Here is a tiny trained network, its code and every weight. The questions are about switching its units off for an input and a target symbol, where a switched-off unit gives its printed mean instead of its output.

import numpy as np


def w(rows, s, z=0):
    codes = np.array(rows[::2]) - 128.0
    scale = np.full(codes.shape[1], s)
    scale[-1] = z or s
    return codes * scale


def norm(h):
    return h / np.sqrt((h * h).mean(-1, keepdims=True) + 1e-5)


def f(y):
    return np.maximum(y, 0)


def softmax(a):
    e = np.exp(a - a.max(-1, keepdims=True))
    return e / e.sum(-1, keepdims=True)


def log_softmax(a):
    a = a - a.max(-1, keepdims=True)
    return a - np.log(np.exp(a).sum(-1, keepdims=True))


def net(x, mask):
    ids = ['αδεζηξπ'.index(c) for c in x.split()]
    T = len(ids)
    res = E[ids] + P[:T]
    r = norm(res)
    for j in range(2):
        rows = slice(3 * j, 3 * j + 3)
        q, k, v = (r @ M[0][rows].T for M in (Q, K, V))
        z = softmax(np.where(np.tri(T) > 0, q @ k.T / 3**0.5, -1e9)) @ v
        o = O[0][rows]
        res = res + np.where(mask[j], z, o[:, -1]) @ o[:, :-1]
    y = f(norm(res) @ A[0][:, :-1].T + A[0][:, -1])
    res = res + np.where(mask[2:6], y, B[0][:, -1]) @ B[0][:, :-1]
    return log_softmax(norm(res)[-1] @ U[:, :-1].T + U[:, -1])


Q, K, V, O, A, B = {}, {}, {}, {}, {}, {}
E = w([
[183,99,140],'α',
[163,59,88],'δ',
[7,192,119],'ε',
[140,145,133],'ζ',
[255,203,193],'η',
[147,87,157],'ξ',
[169,105,170],'π',
],0.0086)
P = w([
[106,99,176],'0',
[158,222,183],'1',
[141,90,12],'2',
[200,111,142],'3',
[149,229,177],'4',
[142,87,12],'5',
[202,103,146],'6',
[155,224,169],'7',
[141,86,7],'8',
[204,102,144],'9',
[152,225,172],'10',
[141,88,4],'11',
[228,75,140],'12',
[154,232,171],'13',
],0.012)
Q[0] = w([
[162,98,32],'head 0',
[161,97,199],'head 0',
[97,77,138],'head 0',
[66,175,7],'head 1',
[166,37,157],'head 1',
[89,142,190],'head 1',
],0.018)
K[0] = w([
[83,187,174],'head 0',
[108,38,183],'head 0',
[215,120,185],'head 0',
[128,199,11],'head 1',
[31,22,187],'head 1',
[230,115,156],'head 1',
],0.013)
V[0] = w([
[202,157,183],'head 0',
[132,129,83],'head 0',
[119,64,128],'head 0',
[212,81,125],'head 1',
[251,190,147],'head 1',
[118,78,70],'head 1',
],0.014)
O[0] = w([
[175,222,254,231],'head 0',
[79,115,93,106],'head 0',
[107,24,136,137],'head 0',
[190,39,235,254],'head 1',
[217,221,242,229],'head 1',
[158,21,75,110],'head 1',
],0.0082,0.0044)
A[0] = w([
[113,113,175,69],'neuron 0',
[128,155,3,130],'neuron 1',
[124,131,150,254],'neuron 2',
[166,140,154,186],'neuron 3',
],0.015,0.0067)
B[0] = w([
[144,111,165,142],'neuron 0',
[82,216,2,183],'neuron 1',
[73,190,58,239],'neuron 2',
[23,104,149,254],'neuron 3',
],0.013,0.0088)
U = w([
[98,103,155,101],'α',
[146,65,97,192],'δ',
[114,151,58,181],'ε',
[4,131,100,2],'ζ',
[205,151,123,186],'η',
[50,84,123,65],'ξ',
[73,111,140,78],'π',
],0.018,0.009)

Each question gives the input, a string of symbols that net reads in full, and the target symbol t.
The units are the heads (3 rows each of Q, K, V and O) and the neurons (one row each of A and B). Each row of codes is followed by its name. A weight is (code - 128) times the scale printed after its matrix; where a second scale follows, it is the last column's (O, A, B and U).
mask holds one flag per unit, heads first, then neurons. A switched-off unit (its flag False) gives its mean, the last column of its rows in O or B, instead of its output. The means were averaged over made-up inputs and are rounded, as every weight is.
A unit's drop is (log p(t) with every unit on - log p(t) with that unit switched off) / (log p(t) with every unit on - log p(t) with every unit switched off).
The circuit of an input: a set's keep is (log p(t) with only the set's units on - log p(t) with every unit switched off) / (log p(t) with every unit on - log p(t) with every unit switched off). Starting from all 6 units, units are removed one at a time, each time the one whose removal leaves the highest keep (on an exact tie, the one counted first), for as long as the keep stays at least 0.8.
circuit, biggest first: the units of the circuit, biggest drop first
top k neurons: the k neurons with the biggest drops, biggest first
which heads matter: for each layer, one digit per head in row order, 1 if its drop is at least 0.15 and else 0, layers parted by /
drop when u is switched off: that unit's drop, to one decimal
input δ ε η π ζ ε π α η ζ, target δ: which heads matter : 01
input δ δ η η ζ ε δ δ δ α, target δ: top neuron : neuron 3
input ξ η η π ε δ ξ α η δ, target ξ: circuit, biggest first : head 1; neuron 1
input ε ε ε α δ α ξ, target ε: circuit, biggest first : head 1; neuron 3
input ξ ξ η δ α η η δ ζ α, target ξ: which heads matter : 01
input ζ α η δ ε, target η: which heads matter : 01
input ξ δ η ε α δ ζ, target ξ: which heads matter : 11
input η δ π π, target η: which heads matter : 01
input ζ α η π, target ζ: top 2 neurons : neuron 2; neuron 3
input η η η α η ξ δ δ η δ π δ δ, target η: which heads matter : 00
input ε α ξ δ ξ δ δ, target ε: drop when neuron 1 is switched off : 0.1
input η δ η δ α ζ η η δ ζ, target η: drop when head 1 is switched off : 1.0
input δ η ε π δ η ξ, target δ: drop when head 1 is switched off : 0.5
input ζ δ η η δ η α, target ζ: circuit, biggest first : head 1
input η δ δ δ η ε ξ, target η: drop when head 1 is switched off : 0.7
input ε ζ η η α ζ π η ξ δ δ δ ε, target ε: circuit, biggest first : head 1; neuron 3
